Here is a tiny trained network, its code and every weight. The questions are about switching its units off for an input and a class, where a switched-off unit gives its printed mean instead of its output.

import numpy as np


def w(rows, s, z=0):
    codes = np.array(rows[::2]) - 128.0
    scale = np.full(codes.shape[1], s)
    scale[-1] = z or s
    return codes * scale


def f(y):
    return y / 2 * (1 + np.tanh(0.7978845608 * (y + 0.044715 * y**3)))


def log_softmax(a):
    a = a - a.max(-1, keepdims=True)
    return a - np.log(np.exp(a).sum(-1, keepdims=True))


def net(x, mask):
    res = np.array(x, float).reshape(1, 6) / 4 @ E
    y = f(res @ A[0][:, :-1].T + A[0][:, -1])
    res = res + np.where(mask, y, B[0][:, -1]) @ B[0][:, :-1]
    return log_softmax(res[-1] @ U[:, :-1].T + U[:, -1])


A, B = {}, {}
E = w([
[108,59,198,2,13,156],'x0',
[125,130,130,126,129,129],'x1',
[21,136,109,106,196,9],'x2',
[115,54,154,183,161,161],'x3',
[144,106,63,56,179,152],'x4',
[131,124,124,129,129,125],'x5',
],0.0094)
A[0] = w([
[135,37,152,180,187,197,105],'neuron 0',
[179,181,84,209,183,116,51],'neuron 1',
[175,117,37,33,205,182,17],'neuron 2',
[125,202,181,208,47,95,75],'neuron 3',
[186,255,93,77,87,114,117],'neuron 4',
[237,152,129,150,89,202,2],'neuron 5',
],0.0099,0.0057)
B[0] = w([
[109,71,71,158,128,119,228],'neuron 0',
[105,129,149,59,48,143,254],'neuron 1',
[114,131,253,171,169,162,208],'neuron 2',
[141,122,197,161,178,170,215],'neuron 3',
[82,47,52,202,109,142,233],'neuron 4',
[72,199,121,88,149,46,240],'neuron 5',
],0.018,0.0066)
U = w([
[38,233,109,96,197,18,99],'0',
[131,179,208,177,172,211,103],'1',
[111,149,136,28,5,213,77],'2',
[103,87,37,203,134,138,73],'3',
[118,184,102,133,128,160,255],'4',
[117,184,99,135,122,153,225],'5',
[254,216,42,122,142,199,82],'6',
],0.0083,0.0092)

Each question gives the input, the list of numbers given to net, and the class t.
The units are the neurons (one row each of A and B). Each row of codes is followed by its name. A weight is (code - 128) times the scale printed after its matrix; where a second scale follows, it is the last column's (A, B and U).
mask holds one flag per neuron, in row order. A switched-off neuron (its flag False) gives its mean, the last column of its row in B, instead of its output. The means were averaged over made-up inputs and are rounded, as every weight is.
A unit's drop is (log p(t) with every unit on - log p(t) with that unit switched off) / (log p(t) with every unit on - log p(t) with every unit switched off).
The circuit of an input: a set's keep is (log p(t) with only the set's units on - log p(t) with every unit switched off) / (log p(t) with every unit on - log p(t) with every unit switched off). Starting from all 6 units, units are removed one at a time, each time the one whose removal leaves the highest keep (on an exact tie, the one counted first), for as long as the keep stays at least 0.8.
units of the circuit, in order: the units of the circuit, biggest drop first
unit that matters most: the unit with the biggest drop
top k neurons: the k neurons with the biggest drops, biggest first
drop of u: that unit's drop, to one decimal
input [3,-7,-4,7,2,-5], class 3: units of the circuit, in order -> (neuron 0)
input [-8,-4,6,7,7,1], class 2: top 2 neurons -> (neuron 1; neuron 5)
input [-6,-8,6,5,5,-8], class 4: units of the circuit, in order -> (neuron 5; neuron 1)
input [-5,7,6,-4,3,4], class 4: top 2 neurons -> (neuron 5; neuron 1)
input [4,-3,2,3,-7,-1], class 1: top 2 neurons -> (neuron 3; neuron 1)
input [8,5,2,1,8,-3], class 1: top 2 neurons -> (neuron 2; neuron 1)
input [-7,-6,-4,6,1,-7], class 2: top 2 neurons -> (neuron 1; neuron 4)
input [6,-7,3,-6,4,4], class 4: top 3 neurons -> (neuron 1; neuron 0; neuron 2)
input [-5,1,7,-8,7,5], class 3: top 2 neurons -> (neuron 4; neuron 5)
input [5,0,-3,-6,-5,2], class 3: top 2 neurons -> (neuron 4; neuron 1)
input [6,-8,-5,7,-1,3], class 4: top 2 neurons -> (neuron 4; neuron 1)
input [-6,2,-7,-6,7,7], class 0: top 2 neurons -> (neuron 5; neuron 3)
input [-8,-7,-2,6,-2,-7], class 2: top 2 neurons -> (neuron 1; neuron 4)
input [4,0,-4,-4,-8,0], class 1: unit that matters most -> neuron 3
input [8,-2,-8,-2,-6,1], class 0: top 2 neurons -> (neuron 5; neuron 1)
input [-3,0,-3,4,7,3], class 1: top 2 neurons -> (neuron 2; neuron 4)
input [-8,1,-6,-3,2,-8], class 2: drop of neuron 1 -> 1.6
input [-1,-6,-1,7,0,2], class 3: drop of neuron 0 -> 0.6
input [1,-3,1,6,-3,-2], class 3: drop of neuron 5 -> 0.4
input [-7,4,6,-3,-8,-6], class 1: unit that matters most -> neuron 3
